Below is a small trained network, with its code and all its weights. Each question gives an input and a class and asks what happens when units are switched off, that is, made to give their printed mean instead of their output.

import numpy as np


def w(rows, s, z=0):
    codes = np.array(rows[::2]) - 128.0
    scale = np.full(codes.shape[1], s)
    scale[-1] = z or s
    return codes * scale


def f(y):
    return np.maximum(y, 0)


def log_softmax(a):
    a = a - a.max(-1, keepdims=True)
    return a - np.log(np.exp(a).sum(-1, keepdims=True))


def net(x, mask):
    res = np.array(x, float).reshape(1, 7) / 4 @ E
    y = f(res @ A[0][:, :-1].T + A[0][:, -1])
    res = res + np.where(mask, y, B[0][:, -1]) @ B[0][:, :-1]
    return log_softmax(res[-1] @ U[:, :-1].T + U[:, -1])


A, B = {}, {}
E = w([
[112,113,122,163,154,143,107,125,158,123,110],'x0',
[231,49,151,20,170,61,110,205,235,188,46],'x1',
[50,143,171,2,176,128,97,63,116,34,107],'x2',
[153,111,115,116,107,130,136,110,123,101,140],'x3',
[156,82,131,177,172,44,72,62,24,151,143],'x4',
[132,138,136,106,111,119,141,138,100,139,153],'x5',
[197,203,109,137,168,51,121,192,135,54,156],'x6',
],0.0083)
A[0] = w([
[98,166,130,241,124,154,208,100,139,120,209,38],'neuron 1',
[190,72,152,185,79,126,188,156,154,192,121,40],'neuron 2',
[58,159,155,174,151,160,187,62,119,76,216,68],'neuron 3',
[131,198,94,86,117,237,183,142,227,127,156,52],'neuron 4',
[52,2,188,135,47,162,137,102,141,196,113,78],'neuron 5',
[66,113,159,12,137,140,46,94,118,32,158,3],'neuron 6',
],0.0081,0.0051)
B[0] = w([
[116,202,195,96,126,111,88,104,183,164,56,244],'neuron 1',
[91,166,119,77,82,161,79,163,99,140,47,211],'neuron 2',
[131,172,115,24,207,90,126,148,161,144,147,254],'neuron 3',
[108,46,106,154,164,39,8,149,83,191,152,247],'neuron 4',
[119,178,203,144,135,69,134,144,175,60,219,243],'neuron 5',
[109,169,135,206,102,168,87,169,119,147,43,245],'neuron 6',
],0.011,0.0084)
U = w([
[174,145,181,30,191,112,157,109,199,128,62,51],'0',
[54,199,120,209,67,200,124,110,89,144,14,50],'1',
[167,174,152,176,156,59,142,160,160,57,190,188],'2',
[111,144,134,153,153,82,140,92,131,132,107,234],'3',
[113,105,104,195,188,43,67,48,38,185,159,59],'4',
[117,149,124,135,144,121,141,103,150,128,119,238],'5',
[146,152,146,139,146,139,115,96,138,134,124,187],'6',
[79,100,24,174,59,207,255,39,193,77,210,1],'7',
],0.0084,0.0065)

Each question gives the input, the list of numbers given to net, and the class t.
The units are the neurons (one row each of A and B). Each row of codes is followed by its name. A weight is (code - 128) times the scale printed after its matrix; where a second scale follows, it is the last column's (A, B and U).
mask holds one flag per neuron, in row order. A switched-off neuron (its flag False) gives its mean, the last column of its row in B, instead of its output. The means were averaged over made-up inputs and are rounded, as every weight is.
A unit's drop is (log p(t) with every unit on - log p(t) with that unit switched off) / (log p(t) with every unit on - log p(t) with every unit switched off).
The circuit of an input: a set's keep is (log p(t) with only the set's units on - log p(t) with every unit switched off) / (log p(t) with every unit on - log p(t) with every unit switched off). Starting from all 6 units, units are removed one at a time, each time the one whose removal leaves the highest keep (on an exact tie, the one counted first), for as long as the keep stays at least 0.8.
circuit, biggest first: the units of the circuit, biggest drop first
unit that matters most: the unit with the biggest drop
k most important neurons: the k neurons with the biggest drops, biggest first
drop when u is switched off: that unit's drop, to one decimal
input [-2,-6,3,-5,5,-2,-4], class 0: 2 most important neurons => neuron 3; neuron 4
input [-1,-1,0,2,0,1,-7], class 2: most important neuron => neuron 5
input [-3,1,-6,-1,0,-4,-7], class 2: 3 most important neurons => neuron 5; neuron 6; neuron 1
input [2,4,-7,7,3,-1,4], class 1: circuit, biggest first => neuron 2; neuron 3
input [-7,-5,5,5,6,2,-4], class 6: 3 most important neurons => neuron 3; neuron 4; neuron 6
input [4,5,-6,-5,1,4,5], class 1: 3 most important neurons => neuron 2; neuron 3; neuron 5
input [7,-4,-6,2,5,-3,4], class 6: 3 most important neurons => neuron 6; neuron 4; neuron 1
input [-8,-3,-4,7,7,6,-4], class 6: 2 most important neurons => neuron 4; neuron 1
input [0,-8,2,-1,4,-7,7], class 0: circuit, biggest first => neuron 3; neuron 1
input [-5,-2,-8,7,0,8,6], class 1: circuit, biggest first => neuron 2; neuron 5
input [3,-6,-6,2,1,-2,-3], class 0: circuit, biggest first => neuron 1; neuron 3; neuron 6
input [-3,-8,6,6,-3,-6,-4], class 0: 2 most important neurons => neuron 3; neuron 1
input [4,-4,-3,-4,4,0,-3], class 0: circuit, biggest first => neuron 4; neuron 1; neuron 6
input [7,6,-4,8,-7,-4,-3], class 3: 3 most important neurons => neuron 4; neuron 3; neuron 2
input [1,3,4,-1,4,-4,-1], class 1: circuit, biggest first => neuron 3; neuron 5
input [-1,7,8,-6,-8,-5,-3], class 1: circuit, biggest first => neuron 6
input [-3,1,5,-7,-4,-3,4], class 3: 3 most important neurons => neuron 2; neuron 4; neuron 1
input [8,3,-3,-3,7,-7,-8], class 2: 2 most important neurons => neuron 5; neuron 4
input [-5,7,8,0,-3,-2,-1], class 1: 2 most important neurons => neuron 6; neuron 3
input [8,-6,-8,2,-2,7,5], class 1: circuit, biggest first => neuron 1
input [3,-2,8,-1,-4,4,2], class 1: 2 most important neurons => neuron 6; neuron 5
input [0,-6,7,8,-7,6,7], class 3: 3 most important neurons => neuron 3; neuron 4; neuron 6
input [-8,-8,7,-7,-8,-6,0], class 0: drop when neuron 4 is switched off => -0.2
input [0,3,-2,-1,-7,3,-5], class 4: drop when neuron 4 is switched off => 0.9
input [8,7,-8,6,-2,0,-7], class 1: drop when neuron 2 is switched off => 4.2
input [0,-4,-3,3,-2,2,-7], class 2: drop when neuron 5 is switched off => 0.8
input [2,-6,8,-3,-6,-2,6], class 1: unit that matters most => neuron 6
